Here is a tiny trained network, its code and every weight. The questions are about switching its units off for an input and a class, where a switched-off unit gives its printed mean instead of its output.

import numpy as np


def w(rows, s, z=0):
    codes = np.array(rows[::2]) - 128.0
    scale = np.full(codes.shape[1], s)
    scale[-1] = z or s
    return codes * scale


def f(y):
    return y / 2 * (1 + np.tanh(0.7978845608 * (y + 0.044715 * y**3)))


def log_softmax(a):
    a = a - a.max(-1, keepdims=True)
    return a - np.log(np.exp(a).sum(-1, keepdims=True))


def net(x, mask):
    res = np.array(x, float).reshape(1, 3) / 4 @ E
    y = f(res @ A[0][:, :-1].T + A[0][:, -1])
    res = res + np.where(mask, y, B[0][:, -1]) @ B[0][:, :-1]
    return log_softmax(res[-1] @ U[:, :-1].T + U[:, -1])


A, B = {}, {}
E = w([
[36,28,53,185,148,63],'x0',
[57,197,181,253,166,148],'x1',
[155,174,33,191,16,171],'x2',
],0.0056)
A[0] = w([
[95,132,130,114,102,117,91],'n1',
[58,32,48,164,137,92,117],'n2',
[114,132,124,129,126,96,103],'n3',
[169,244,189,58,95,138,116],'n4',
[172,81,79,54,102,115,100],'n5',
[104,90,208,86,185,99,120],'n6',
[185,35,69,37,95,126,113],'n7',
[80,186,187,254,163,133,113],'n8',
[98,76,225,83,198,119,115],'n9',
[84,70,95,149,133,114,131],'n10',
[118,122,169,127,168,115,133],'n11',
[117,127,120,119,132,121,254],'n12',
[128,126,141,110,128,125,85],'n13',
[166,158,57,181,47,131,101],'n14',
[132,168,53,164,52,148,130],'n15',
[151,128,123,132,144,142,149],'n16',
[77,58,88,158,133,105,113],'n17',
[107,155,136,168,129,128,94],'n18',
[112,126,154,156,128,139,156],'n19',
[213,173,172,121,131,155,128],'n20',
],0.0099,0.0081)
B[0] = w([
[121,141,126,119,137,152,112],'n1',
[168,176,203,145,157,160,219],'n2',
[130,136,134,118,134,138,118],'n3',
[148,168,198,141,161,160,221],'n4',
[70,174,119,123,155,121,192],'n5',
[166,157,79,105,117,157,194],'n6',
[45,186,122,112,125,89,235],'n7',
[46,192,121,94,135,76,225],'n8',
[178,166,67,105,131,149,207],'n9',
[145,135,161,135,131,148,170],'n10',
[146,146,112,120,120,108,153],'n11',
[190,98,132,214,70,2,255],'n12',
[117,152,124,105,133,164,113],'n13',
[178,152,89,79,155,144,199],'n14',
[179,146,76,110,122,142,210],'n15',
[134,125,130,146,132,111,144],'n16',
[135,140,167,122,153,174,177],'n17',
[109,163,119,109,124,147,131],'n18',
[128,144,130,148,107,98,155],'n19',
[141,157,166,159,142,141,191],'n20',
],0.032,0.0068)
U = w([
[177,160,240,180,173,165,135],'0',
[8,185,87,110,123,58,144],'1',
[225,145,2,90,115,142,132],'2',
[142,49,128,208,58,72,252],'3',
[102,100,116,125,109,201,84],'4',
[122,82,118,113,151,163,90],'5',
[93,101,100,113,124,187,90],'6',
[74,96,119,118,114,184,84],'7',
],0.0077,0.0044)

Each question gives the input, the list of numbers given to net, and the class t.
The units are the neurons (one row each of A and B). Each row of codes is followed by its name. A weight is (code - 128) times the scale printed after its matrix; where a second scale follows, it is the last column's (A, B and U).
mask holds one flag per neuron, in row order. A switched-off neuron (its flag False) gives its mean, the last column of its row in B, instead of its output. The means were averaged over made-up inputs and are rounded, as every weight is.
A unit's drop is (log p(t) with every unit on - log p(t) with that unit switched off) / (log p(t) with every unit on - log p(t) with every unit switched off).
The circuit of an input: a set's keep is (log p(t) with only the set's units on - log p(t) with every unit switched off) / (log p(t) with every unit on - log p(t) with every unit switched off). Starting from the 12 units with the biggest drops (on a tie, the unit counted first), units are removed one at a time, each time the one whose removal leaves the highest keep (on an exact tie, the one counted first), for as long as the keep stays at least 0.8.
units of the circuit, in order: the units of the circuit, biggest drop first
most important unit: the unit with the biggest drop
k most important neurons: the k neurons with the biggest drops, biggest first
drop of u: that unit's drop, to one decimal
input [-2,-5,1], class 1: units of the circuit, in order => n7
input [5,-6,-7], class 2: 3 most important neurons => n9, n6, n8
input [-5,6,2], class 1: 2 most important neurons => n8, n2
input [-2,5,5], class 1: 4 most important neurons => n8, n9, n6, n2
input [8,3,8], class 0: 2 most important neurons => n2, n17
input [6,6,2], class 0: 2 most important neurons => n2, n7
input [2,-2,0], class 3: 2 most important neurons => n8, n4
input [-2,3,-4], class 2: units of the circuit, in order => n7, n2
input [-3,-6,5], class 1: 2 most important neurons => n7, n5
input [1,-4,-5], class 2: 3 most important neurons => n8, n9, n6
input [6,4,7], class 2: 2 most important neurons => n15, n14
input [6,5,8], class 2: 2 most important neurons => n15, n14
input [-4,3,-5], class 2: 4 most important neurons => n9, n2, n6, n7
input [4,-2,-3], class 0: units of the circuit, in order => n2
input [-2,-3,-1], class 3: 2 most important neurons => n8, n2
input [-3,-4,3], class 1: 3 most important neurons => n2, n7, n9
input [4,0,1], class 0: 3 most important neurons => n2, n17, n10
input [1,6,-1], class 1: drop of n8 => 1.2
input [6,-2,6], class 0: drop of n2 => 2.2
input [0,4,-7], class 2: most important unit => n9
input [-3,8,1], class 1: drop of n8 => 0.4
input [0,-7,5], class 1: drop of n7 => 1.2
